Moves between units:
J307 γ J248
J307 τ J556
J307 ζ J223
J307 β J999
J615 γ J712
J615 τ J195
J615 ζ J320
J615 β J453
J272 γ J687
J272 τ J420
J272 ζ J613
J272 β J411
J782 γ J642
J782 τ J587
J782 ζ J721
J782 β J120
J519 γ J60
J519 τ J797
J519 ζ J657
J519 β J721
J653 γ J713
J653 τ J519
J653 ζ J521
J653 β J420
J255 γ J461
J255 τ J999
J255 ζ J43
J255 β J96
J69 γ J222
J69 τ J570
J69 ζ J988
J69 β J207
J687 γ J590
J687 τ J653
J687 ζ J645
J687 β J272
J400 γ J948
J400 τ J699
J400 ζ J999
J400 β J745
J275 γ J420
J275 τ J313
J275 ζ J137
J275 β J820
J473 γ J274
J473 τ J108
J473 ζ J976
J473 β J707
J875 γ J279
J875 τ J501
J875 ζ J819
J875 β J971
J420 γ J653
J420 τ J721
J420 ζ J621
J420 β J275
J453 γ J615
J453 τ J577
J453 ζ J210
J453 β J428
J741 γ J313
J741 τ J357
J741 ζ J838
J741 β J794
J501 γ J758
J501 τ J567
J501 ζ J160
J501 β J590
J250 γ J670
J250 τ J508
J250 ζ J453
J250 β J976
J96 γ J255
J96 τ J155
J96 ζ J847
J96 β J732
J621 γ J521
J621 τ J958
J621 ζ J687
J621 β J137
J732 γ J96
J732 τ J139
J732 ζ J587
J732 β J223
J89 γ J570
J89 τ J976
J89 ζ J300
J89 β J712
J590 γ J501
J590 τ J713
J590 ζ J153
J590 β J687
J670 γ J471
J670 τ J819
J670 ζ J615
J670 β J250
J137 γ J621
J137 τ J263
J137 ζ J272
J137 β J567
J428 γ J453
J428 τ J274
J428 ζ J570
J428 β J410
J60 γ J838
J60 τ J111
J60 ζ J820
J60 β J519
J223 γ J732
J223 τ J224
J223 ζ J606
J223 β J803
J521 γ J688
J521 τ J657
J521 ζ J590
J521 β J621
J570 γ J210
J570 τ J250
J570 ζ J485
J570 β J89
J603 γ J803
J603 τ J400
J603 ζ J255
J603 β J251
J587 γ J847
J587 τ J251
J587 ζ J283
J587 β J606
J461 γ J606
J461 τ J307
J461 ζ J357
J461 β J255
J210 γ J320
J210 τ J670
J210 ζ J843
J210 β J570
J948 γ J224
J948 τ J496
J948 ζ J307
J948 β J400
J707 γ J473
J707 τ J830
J707 ζ J333
J707 β J819
J508 γ J819
J508 τ J153
J508 ζ J577
J508 β J651
J274 γ J577
J274 τ J971
J274 ζ J250
J274 β J473
J567 γ J137
J567 τ J838
J567 ζ J411
J567 β J713
J613 γ J645
J613 τ J621
J613 ζ J108
J613 β J758
J120 γ J782
J120 τ J606
J120 ζ J313
J120 β J111
J195 γ J333
J195 τ J279
J195 ζ J471
J195 β J577
J651 γ J508
J651 τ J645
J651 ζ J274
J651 β J346
J111 γ J120
J111 τ J461
J111 ζ J741
J111 β J797
J283 γ J797
J283 τ J96
J283 ζ J642
J283 β J677
J745 γ J400
J745 τ J339
J745 ζ J155
J745 β J476
J572 γ J207
J572 τ J712
J572 ζ J699
J572 β J843
J988 γ J35
J988 τ J485
J988 ζ J476
J988 β J496
J155 γ J999
J155 τ J714
J155 ζ J603
J155 β J139
J313 γ J721
J313 τ J677
J313 ζ J263
J313 β J741
J320 γ J158
J320 τ J471
J320 ζ J572
J320 β J210
J976 γ J250
J976 τ J651
J976 ζ J428
J976 β J333
J108 γ J971
J108 τ J687
J108 ζ J651
J108 β J830
J153 γ J160
J153 τ J688
J153 ζ J875
J153 β J645
J797 γ J111
J797 τ J255
J797 ζ J794
J797 β J283
J333 γ J976
J333 τ J346
J333 ζ J410
J333 β J195
J830 γ J108
J830 τ J272
J830 ζ J346
J830 β J160
J485 γ J843
J485 τ J453
J485 ζ J222
J485 β J300
J251 γ J603
J251 τ J745
J251 ζ J96
J251 β J248
J713 γ J567
J713 τ J60
J713 ζ J688
J713 β J653
J35 γ J714
J35 τ J843
J35 ζ J745
J35 β J988
J838 γ J263
J838 τ J120
J838 ζ J275
J838 β J60
J606 γ J587
J606 τ J248
J606 ζ J677
J606 β J461
J971 γ J875
J971 τ J590
J971 ζ J508
J971 β J108
J496 γ J988
J496 τ J300
J496 ζ J556
J496 β J699
J677 γ J283
J677 τ J732
J677 ζ J782
J677 β J357
J577 γ J195
J577 τ J875
J577 ζ J670
J577 β J274
J43 γ J357
J43 τ J803
J43 ζ J111
J43 β J847
J688 γ J411
J688 τ J820
J688 ζ J501
J688 β J521
J657 γ J820
J657 τ J794
J657 ζ J713
J657 β J958
J819 γ J707
J819 τ J160
J819 ζ J195
J819 β J508
J471 γ J410
J471 τ J707
J471 ζ J712
J471 β J670
J843 γ J572
J843 τ J615
J843 ζ J339
J843 β J485
J645 γ J153
J645 τ J521
J645 ζ J971
J645 β J613
J410 γ J428
J410 τ J473
J410 ζ J89
J410 β J471
J346 γ J651
J346 τ J613
J346 ζ J473
J346 β J279
J714 γ J27
J714 τ J572
J714 ζ J400
J714 β J35
J222 γ J339
J222 τ J210
J222 ζ J35
J222 β J69
J721 γ J519
J721 τ J283
J721 ζ J958
J721 β J313
J999 γ J307
J999 τ J27
J999 ζ J803
J999 β J155
J160 γ J830
J160 τ J411
J160 ζ J279
J160 β J153
J300 γ J485
J300 τ J428
J300 ζ J69
J300 β J158
J758 γ J613
J758 τ J137
J758 ζ J830
J758 β J501
J712 γ J89
J712 τ J333
J712 ζ J158
J712 β J615
J642 γ J794
J642 τ J847
J642 ζ J519
J642 β J782
J847 γ J43
J847 τ J603
J847 ζ J797
J847 β J587
J279 γ J346
J279 τ J758
J279 ζ J707
J279 β J875
J207 γ J69
J207 τ J89
J207 ζ J496
J207 β J572
J699 γ J496
J699 τ J158
J699 ζ J27
J699 β J339
J476 γ J745
J476 τ J222
J476 ζ J139
J476 β J556
J556 γ J476
J556 τ J69
J556 ζ J224
J556 β J27
J263 γ J958
J263 τ J782
J263 ζ J420
J263 β J838
J357 γ J677
J357 τ J223
J357 ζ J120
J357 β J43
J794 γ J741
J794 τ J43
J794 ζ J60
J794 β J642
J224 γ J139
J224 τ J988
J224 ζ J248
J224 β J948
J958 γ J657
J958 τ J642
J958 ζ J653
J958 β J263
J339 γ J699
J339 τ J320
J339 ζ J714
J339 β J222
J139 γ J155
J139 τ J35
J139 ζ J251
J139 β J224
J803 γ J223
J803 τ J948
J803 ζ J461
J803 β J603
J411 γ J272
J411 τ J275
J411 ζ J758
J411 β J688
J158 γ J300
J158 τ J410
J158 ζ J207
J158 β J320
J248 γ J251
J248 τ J476
J248 ζ J732
J248 β J307
J820 γ J275
J820 τ J741
J820 ζ J567
J820 β J657
J27 γ J556
J27 τ J207
J27 ζ J948
J27 β J714

The rows follow the links: the fewer symbols apart two units are, the more alike their rows tend to be.

Each row is also shifted at random along 7 hidden directions that mean nothing.

Some units, each with a row of numbers:
J300: +15 -7 +0 -22 -19 +2 -16 +10 -19 -13 +14 -7 +26 +1 +23 +31 -3 +21 -52 +20 -19 +35 +31 +6 -30 -37 +0 -10 +12 +9 -28 +30 +20 +9 -2 -11 +29 +1 -3 +42 -14 +13 -7 +28 -13 -6
J794: +31 +20 -22 -10 +17 +8 +46 -11 +9 +47 +8 -17 -14 +20 -29 -32 +1 -52 +23 -4 -8 -43 -27 +24 +18 -61 +4 +27 -18 -27 +12 +12 +27 -50 -20 +27 -91 -22 +2 -58 +3 -4 -8 -13 +5 +10
J27: +10 +14 -7 -13 -54 +20 +23 +3 -10 -17 -14 -26 +41 +5 +6 +10 +8 +18 -20 +15 -37 -55 +19 +38 -26 -90 +19 +17 +40 +1 -40 +51 +19 -2 +1 +26 +38 -33 +17 +47 +23 +55 -22 +38 +12 +5
J250: -49 -43 +21 -29 0 -27 -29 -13 -29 -22 -37 -12 +56 -4 +7 +22 +25 +30 +10 +26 +3 +24 +23 -16 -14 +18 -17 -18 +6 +18 +9 -39 +21 +44 -5 -30 -50 -12 -17 +45 -24 -4 +6 +9 -25 -23
J251: -92 +29 +38 +24 -21 +17 +10 0 -4 +7 +19 +2 -15 +9 +3 -5 -2 -24 +2 -9 +9 -23 -2 -3 -5 -56 +4 +21 -15 +4 -11 +48 -21 -38 +20 +19 +58 0 +14 -18 +28 +27 -13 +11 +14 +22
J587: +0 +33 -9 0 +8 +20 +17 +12 +22 +24 +13 -12 -31 +9 -9 -12 -22 -1 -10 -11 -8 -8 -14 +18 +14 +20 +7 +11 +2 -12 -2 +1 -8 -13 -16 +13 -5 +5 +20 -27 +1 -13 -10 +2 +14 +4
J339: -5 -2 -10 -19 +33 +10 +24 -8 -13 +20 0 -50 +18 +19 +7 +23 +4 +26 -4 +40 -40 -31 +21 +14 -23 -66 -9 -1 -5 +4 -3 -14 +4 +14 -37 -14 -33 -34 -1 +21 -31 -2 -23 +34 -13 -27
J501: +143 -10 -46 +4 -14 -5 +5 -11 +14 -29 -12 +22 +4 -19 0 -6 +2 +12 +9 -3 -22 -11 -7 +16 +6 -94 +29 -2 +12 -13 -12 +28 +2 +21 +27 +12 +48 +8 -4 +36 -15 +36 +18 -15 +21 +22
J521: +19 -24 -21 +20 +28 -12 +45 +6 +21 -4 +3 +5 0 -27 -21 -10 -6 +26 -2 -10 -53 -25 -7 -8 +24 -14 +12 -15 +28 -22 +14 -18 -9 +25 -5 +11 +39 -10 -7 +18 +1 -18 +7 -26 +14 +3
J732: -62 +25 +15 -20 +24 +13 0 -4 +6 +33 -1 -27 -15 +20 -8 -3 -12 -1 +6 +4 +5 +8 -10 +8 +10 +18 -8 +10 -18 -2 +11 -22 -2 -5 -22 -8 -60 +1 +15 -29 -23 -23 -9 +11 -1 -8
J875: +18 -37 -3 -3 -1 -22 -19 -18 -7 -30 -43 +9 +30 -14 -2 +3 +22 +22 +38 +7 +10 -6 +2 -12 +3 +23 -4 -13 +9 +10 +14 -40 0 +43 +10 -16 -19 -4 -14 +32 -9 +4 +16 -12 -5 -11
J485: +57 +23 -10 +30 +21 +17 -31 +19 -3 +6 +55 +15 -58 +10 +36 +23 -23 -10 -36 +0 +30 +40 +14 -17 -27 +53 -12 -13 -33 +16 -11 +14 -36 -24 -3 -19 +69 +30 -4 -26 +0 -17 -6 +17 -14 -9
J958: -50 -10 +16 -18 -18 -14 -1 -19 +6 -5 -48 +2 +28 -5 -28 -27 +18 -8 +47 -12 +14 -15 -23 +3 +27 +11 +5 +14 +10 -7 +18 -22 +18 +10 +12 +9 -68 -6 +5 -6 +4 +8 +12 -21 +12 +10
J707: -3 -46 -14 +4 +51 -21 +32 -1 -8 +5 0 -20 +19 -12 -6 +15 +14 +30 +1 +21 -44 -21 +15 -22 -3 +5 -16 -27 +11 -3 +23 -49 0 +32 -31 -16 -15 -28 -24 +25 -14 -33 -5 -7 -20 -32
J153: -33 -45 +11 -18 -21 -30 -6 +3 -7 -27 -31 +15 +50 -26 -14 -1 +18 +18 -6 -8 -7 +19 +6 -12 +12 +57 0 -17 +41 -2 +10 -25 +31 +34 +7 -2 -23 -5 -14 +36 +10 -8 +16 -20 -9 -3
J713: -32 -14 +17 +5 +18 -16 -24 -12 +14 -14 -12 +28 -11 -19 -6 -6 -5 +16 +19 -15 +14 +47 -14 -25 +31 +9 +3 -11 -17 -3 +20 -22 -21 +32 +27 -17 +18 +33 -3 +5 -31 -11 +27 -29 +13 +15
J567: +23 -20 -15 -21 -35 -15 +8 +5 +15 -23 -37 +10 +36 -23 -24 -17 +4 +17 +0 -17 -14 -3 -10 +17 +24 +42 +16 -2 +54 -14 +0 -13 +35 +28 +6 +16 -29 -3 +4 +27 +14 +4 +15 -21 +11 +8
J461: +32 +28 -13 -35 -24 +22 -29 +1 +31 -24 -29 -11 +2 -7 +7 +9 -29 +68 -21 +2 -23 +34 -1 +39 +16 -32 +31 +3 +28 -3 -27 +6 -9 +57 +13 -7 +41 +29 +37 +55 -49 +24 +9 +21 +33 +14
J223: +25 +31 -16 -34 -3 +21 -2 -16 +10 +20 -37 -40 +0 +28 -10 -12 -2 +5 +34 +15 +7 -33 -14 +40 +4 -7 +3 +24 -4 -2 -2 -22 +11 +4 -24 +2 -91 -15 +25 -16 -20 +10 -11 +20 +8 -12
J96: +39 +45 -13 -1 +9 +27 -18 +3 +25 +12 +11 -3 -46 +13 +9 -1 -30 +10 -8 -6 +11 +22 -11 +21 +8 -3 +11 +10 -18 -1 -11 +8 -26 +0 +2 -4 +24 +29 +25 -17 -26 +0 0 +12 +20 +8
J556: -2 +32 +5 +3 -10 +20 +1 -10 -16 +27 +4 -22 -15 +36 +6 -6 +10 -49 +25 +9 +36 -46 -3 +16 -25 -7 -12 +28 -29 +11 -4 +15 +2 -55 -15 +11 -52 -21 +5 -49 +26 +15 -23 +23 -11 -8
J687: +14 -23 +3 -11 +19 -22 -27 -16 +2 -13 -10 +23 +4 -14 -1 +0 +3 +9 +11 0 +7 +55 -6 -20 +19 -40 +4 -15 -22 -4 +13 -10 0 +30 +24 -23 -6 +29 -14 +15 -48 -3 +28 -23 +2 +13
J670: +77 -20 -28 +6 +13 -3 -6 -15 -9 -21 -27 -15 +13 0 +12 +18 +17 +34 +28 +25 -9 -33 +12 +4 -19 -19 -1 -11 +2 +13 +0 -28 -16 +37 -7 -17 +9 -17 -10 +38 -16 +14 -1 +14 -6 -23
J819: +53 -31 -8 -10 +4 -18 -34 -24 -10 -33 -29 +10 +23 -11 +14 +17 +15 +32 +22 +20 +4 +24 +10 -11 -6 -48 +2 -17 -12 +11 +3 -15 -6 +50 +21 -28 +11 +12 -14 +49 -42 +19 +20 +0 -4 -2
J621: -2 -10 +5 +44 +21 -9 -3 -23 +18 -16 -29 +23 -24 -16 -13 -21 +12 +4 +71 -18 +23 -35 -26 -24 +27 +11 +2 +1 -20 +2 +31 -37 -50 +21 +26 -3 +32 +10 -3 -9 +5 +3 +17 -31 +21 +8
J988: -22 +13 +4 +8 +11 +17 +6 +6 -5 +5 +13 -23 -6 +9 +14 +19 -6 +22 -14 +15 -18 -17 +17 +4 -20 -10 -5 -1 0 +9 -9 +1 -19 +4 -16 -6 +34 -10 +6 +13 -3 +1 -20 +29 -3 -14
J570: -25 -4 +14 +44 -30 +3 +10 +17 -20 -13 +19 +12 0 -3 +11 +3 +14 -26 -6 -10 +19 -48 +15 -17 -30 +68 -12 +1 +17 +17 -9 +18 -12 -37 +4 +19 +62 -22 -10 -10 +78 +9 -18 +8 -13 -9

From each start, follow one symbol. Which unit do you reach?
Answers are names.
new walk
+5 -25 +10 -7 -28 -10 -39 0 -16 -47 -14 +14 +34 -17 +26 +30 +8 +43 -21 +13 -4 +36 +29 -11 -21 -13 +3 -21 +17 +19 -20 +10 -3 +44 +25 -21 +66 +13 -7 +68 -14 +25 +11 +16 -5 -1
γ: J428
new walk
+15 +27 -15 -17 +13 +14 +14 +10 +24 +26 +15 -10 -24 +7 -12 -12 -26 +0 -22 -8 -17 +17 -14 +20 +21 +2 +10 +6 +3 -19 -1 +2 +9 -8 -14 +8 -26 +11 +16 -22 -19 -19 -1 -3 +12 +7
ζ: J642
new walk
+4 +34 -3 -15 -36 +23 -21 +11 +23 -9 -18 -4 -11 +2 0 -7 -21 +21 -10 -17 +12 +7 -8 +30 +11 +58 +17 +12 +27 +2 -18 0 -5 +13 +5 +9 +11 +18 +33 +5 +6 +11 0 +11 +21 +8
γ: J461
new walk
+53 +26 -28 -11 -14 +20 +13 +9 +37 -6 -12 -8 -12 -9 -10 -9 -26 +38 -15 -13 -33 -10 -11 +35 +22 -14 +29 +8 +35 -17 -15 +6 -6 +27 +1 +16 +33 +10 +29 +22 -13 +10 +2 +1 +33 +13
τ: J255
new walk
+7 -20 -4 +41 +35 -15 +20 0 +9 +0 +16 +25 -25 -18 -10 -11 +2 -8 +18 -16 -5 -12 -12 -31 +18 +10 -4 -13 -11 -8 +25 -17 -28 +0 +8 +1 +41 +5 -17 -15 +11 -20 +10 -33 +3 +3
β: J687
new walk
+8 -36 +1 +10 +23 -24 +20 -25 -27 +0 -1 +0 +25 +2 -1 +5 +33 -21 +32 +22 -11 -26 +6 -20 -12 -111 -8 -3 -29 +0 +13 +9 +7 -7 +6 -5 -17 -23 -31 +8 -11 +13 +2 -9 -14 0
ζ: J577
new walk
+108 -10 -41 +47 +5 -1 +3 +9 +32 -32 -17 +27 -31 -30 -5 -11 -6 +30 +25 -25 +1 -39 -15 -4 +18 +90 +14 -14 +31 -2 +9 -37 -43 +36 +11 +8 +79 +9 +2 +13 +28 -5 +13 -25 +20 -5
β: J501
new walk
-63 +27 +25 -4 +22 +12 +2 -8 -21 +45 +36 -18 -20 +36 +9 +3 +1 -52 -1 +17 +22 +9 +3 -6 -19 -61 -19 +17 -57 +5 +2 +28 +4 -59 -13 -4 -46 -5 -3 -54 -11 -4 -19 +18 -17 0
β: J745
new walk
+85 +3 -18 +20 +20 +3 -24 -7 -14 +2 +24 +11 -28 +11 +27 +16 +2 -19 +7 +15 +30 +11 +8 -12 -28 -11 -10 -8 -41 +16 -2 +6 -19 -17 +1 -18 +18 +11 -16 -17 -9 +1 0 +9 -17 -10
τ: J274
new walk
+17 +32 -2 -9 -26 +25 -24 -16 +2 -10 -31 -22 -3 +19 +11 +4 +1 +16 +27 +11 +17 -26 -1 +31 -12 -35 +10 +21 -7 +13 -18 +7 -17 +11 +6 -1 +3 -2 +24 +12 -11 +38 -9 +31 +15 +1
ζ: J248
new walk
+0 -25 +8 +17 -3 -14 0 +7 -22 -12 +24 +18 +11 -9 +14 +15 +9 -9 -23 +4 0 +14 +18 -24 -21 -3 -9 -15 -1 +8 -5 +20 +4 -10 +8 -5 +44 -1 -23 +12 +17 -1 +0 +0 -18 -3
τ: J651
new walk
+59 -17 -8 -5 +17 -13 -16 -9 -26 +6 +25 +14 +0 +7 +19 +14 +10 -30 -11 +19 +14 +38 +11 -16 -22 -53 -12 -11 -38 +6 -1 +21 +16 -21 +3 -17 -20 +7 -28 -8 -22 -1 +6 -2 -24 -3
γ: J333
new walk
-71 +21 +20 +1 +7 +8 +27 -1 +6 +34 +9 -11 -13 +14 -19 -22 -3 -35 +12 -11 +4 -20 -18 +3 +15 -14 -3 +20 -16 -12 +10 +8 +5 -38 -8 +17 -43 -10 +8 -47 +12 -9 -10 -7 +6 +10
τ: J223
